Below is a small trained network, with its code and all its weights. Each question gives an input and a class and asks what happens when units are switched off, that is, made to give their printed mean instead of their output.

import numpy as np


def w(rows, s, z=0):
    codes = np.array(rows[::2]) - 128.0
    scale = np.full(codes.shape[1], s)
    scale[-1] = z or s
    return codes * scale


def f(y):
    return np.maximum(y, 0)


def log_softmax(a):
    a = a - a.max(-1, keepdims=True)
    return a - np.log(np.exp(a).sum(-1, keepdims=True))


def net(x, mask):
    res = np.array(x, float).reshape(1, 4) / 4 @ E
    y = f(res @ A[0][:, :-1].T + A[0][:, -1])
    res = res + np.where(mask, y, B[0][:, -1]) @ B[0][:, :-1]
    return log_softmax(res[-1] @ U[:, :-1].T + U[:, -1])


A, B = {}, {}
E = w([
[135,42,43,211,101,234,153,143,100],'x0',
[116,250,142,216,149,67,80,215,110],'x1',
[123,133,106,56,124,93,204,135,85],'x2',
[125,148,254,118,174,147,166,198,148],'x3',
],0.0071)
A[0] = w([
[130,87,2,100,121,138,169,110,108,154],'neuron 0',
[134,162,106,162,129,110,96,125,113,109],'neuron 1',
[122,118,134,129,127,113,104,107,139,97],'neuron 2',
[127,112,93,116,126,137,144,122,116,195],'neuron 3',
[122,126,132,90,130,104,154,135,119,181],'neuron 4',
[131,90,144,23,129,134,182,113,113,135],'neuron 5',
[130,108,157,187,129,170,160,184,121,109],'neuron 6',
[127,193,48,119,126,81,161,177,100,130],'neuron 7',
[130,110,145,122,125,143,124,114,147,115],'neuron 8',
[126,144,64,181,122,114,98,126,118,177],'neuron 9',
[130,110,181,84,132,132,139,120,132,65],'neuron 10',
[124,114,121,146,132,133,141,140,130,134],'neuron 11',
[133,139,187,129,129,113,99,120,129,4],'neuron 12',
[129,134,167,155,136,144,161,179,121,184],'neuron 13',
[125,123,75,110,125,122,159,138,107,101],'neuron 14',
[125,179,198,83,133,87,126,142,138,172],'neuron 15',
],0.021,0.0043)
B[0] = w([
[128,65,81,110,119,234,131,93,97,244],'neuron 0',
[113,105,134,123,115,92,156,129,210,190],'neuron 1',
[136,112,116,134,152,174,115,177,111,143],'neuron 2',
[141,108,116,127,149,168,140,143,137,175],'neuron 3',
[142,182,136,129,126,152,100,119,148,170],'neuron 4',
[105,151,196,72,132,107,159,166,238,215],'neuron 5',
[128,114,193,190,125,113,97,124,85,206],'neuron 6',
[131,231,171,85,133,85,131,138,73,219],'neuron 7',
[130,116,149,121,134,101,122,161,119,152],'neuron 8',
[135,189,69,196,136,158,108,135,179,214],'neuron 9',
[124,214,126,143,118,142,139,116,158,168],'neuron 10',
[129,119,141,120,130,135,103,100,137,151],'neuron 11',
[130,158,133,80,125,160,146,107,121,170],'neuron 12',
[134,116,183,161,122,113,87,137,105,206],'neuron 13',
[139,147,126,135,138,190,113,122,131,164],'neuron 14',
[123,132,113,1,139,113,161,140,98,251],'neuron 15',
],0.028,0.015)
U = w([
[141,117,168,191,104,153,78,110,90,186],'0',
[115,98,98,143,58,82,158,44,80,5],'1',
[107,178,143,201,104,82,103,152,209,103],'2',
[114,39,128,124,107,157,142,94,139,20],'3',
[108,169,134,67,137,149,176,129,176,233],'4',
[113,183,180,114,118,1,135,162,69,40],'5',
[149,104,23,160,107,164,124,61,110,147],'6',
],0.0079,0.003)

Each question gives the input, the list of numbers given to net, and the class t.
The units are the neurons (one row each of A and B). Each row of codes is followed by its name. A weight is (code - 128) times the scale printed after its matrix; where a second scale follows, it is the last column's (A, B and U).
mask holds one flag per neuron, in row order. A switched-off neuron (its flag False) gives its mean, the last column of its row in B, instead of its output. The means were averaged over made-up inputs and are rounded, as every weight is.
A unit's drop is (log p(t) with every unit on - log p(t) with that unit switched off) / (log p(t) with every unit on - log p(t) with every unit switched off).
The circuit of an input: a set's keep is (log p(t) with only the set's units on - log p(t) with every unit switched off) / (log p(t) with every unit on - log p(t) with every unit switched off). Starting from the 12 units with the biggest drops (on a tie, the unit counted first), units are removed one at a time, each time the one whose removal leaves the highest keep (on an exact tie, the one counted first), for as long as the keep stays at least 0.8.
circuit, biggest first: the units of the circuit, biggest drop first
k most important neurons: the k neurons with the biggest drops, biggest first
drop when u is switched off: that unit's drop, to one decimal
input [6,-7,6,-5], class 3: circuit, biggest first : neuron 0; neuron 5
input [-3,8,3,-8], class 5: circuit, biggest first : neuron 7
input [8,-7,7,4], class 3: 2 most important neurons : neuron 0; neuron 7
input [8,-6,7,-1], class 3: circuit, biggest first : neuron 0; neuron 5
input [0,-2,-6,3], class 0: circuit, biggest first : neuron 15; neuron 5
input [-3,4,-1,-8], class 2: 2 most important neurons : neuron 15; neuron 9
input [7,6,6,7], class 5: 2 most important neurons : neuron 0; neuron 7
input [-4,2,-6,-6], class 2: 2 most important neurons : neuron 0; neuron 15
input [1,2,-7,-6], class 6: 2 most important neurons : neuron 5; neuron 7
input [2,2,-3,4], class 0: 3 most important neurons : neuron 7; neuron 15; neuron 5
input [5,2,6,0], class 6: 2 most important neurons : neuron 0; neuron 5
input [6,-4,2,-1], class 3: 2 most important neurons : neuron 5; neuron 9
input [5,-8,-4,4], class 3: 3 most important neurons : neuron 7; neuron 15; neuron 0
input [4,8,-8,6], class 0: circuit, biggest first : neuron 6
input [-5,4,0,-4], class 5: 3 most important neurons : neuron 0; neuron 7; neuron 5
input [4,8,-6,5], class 2: 3 most important neurons : neuron 0; neuron 1; neuron 9
input [4,-7,-1,1], class 3: 3 most important neurons : neuron 0; neuron 7; neuron 15
input [-7,4,3,-2], class 5: drop when neuron 7 is switched off : 0.5
input [7,2,6,8], class 0: drop when neuron 15 is switched off : 0.2
input [-1,8,-1,-4], class 2: circuit, biggest first : neuron 9
input [-5,5,8,6], class 5: drop when neuron 7 is switched off : 0.2
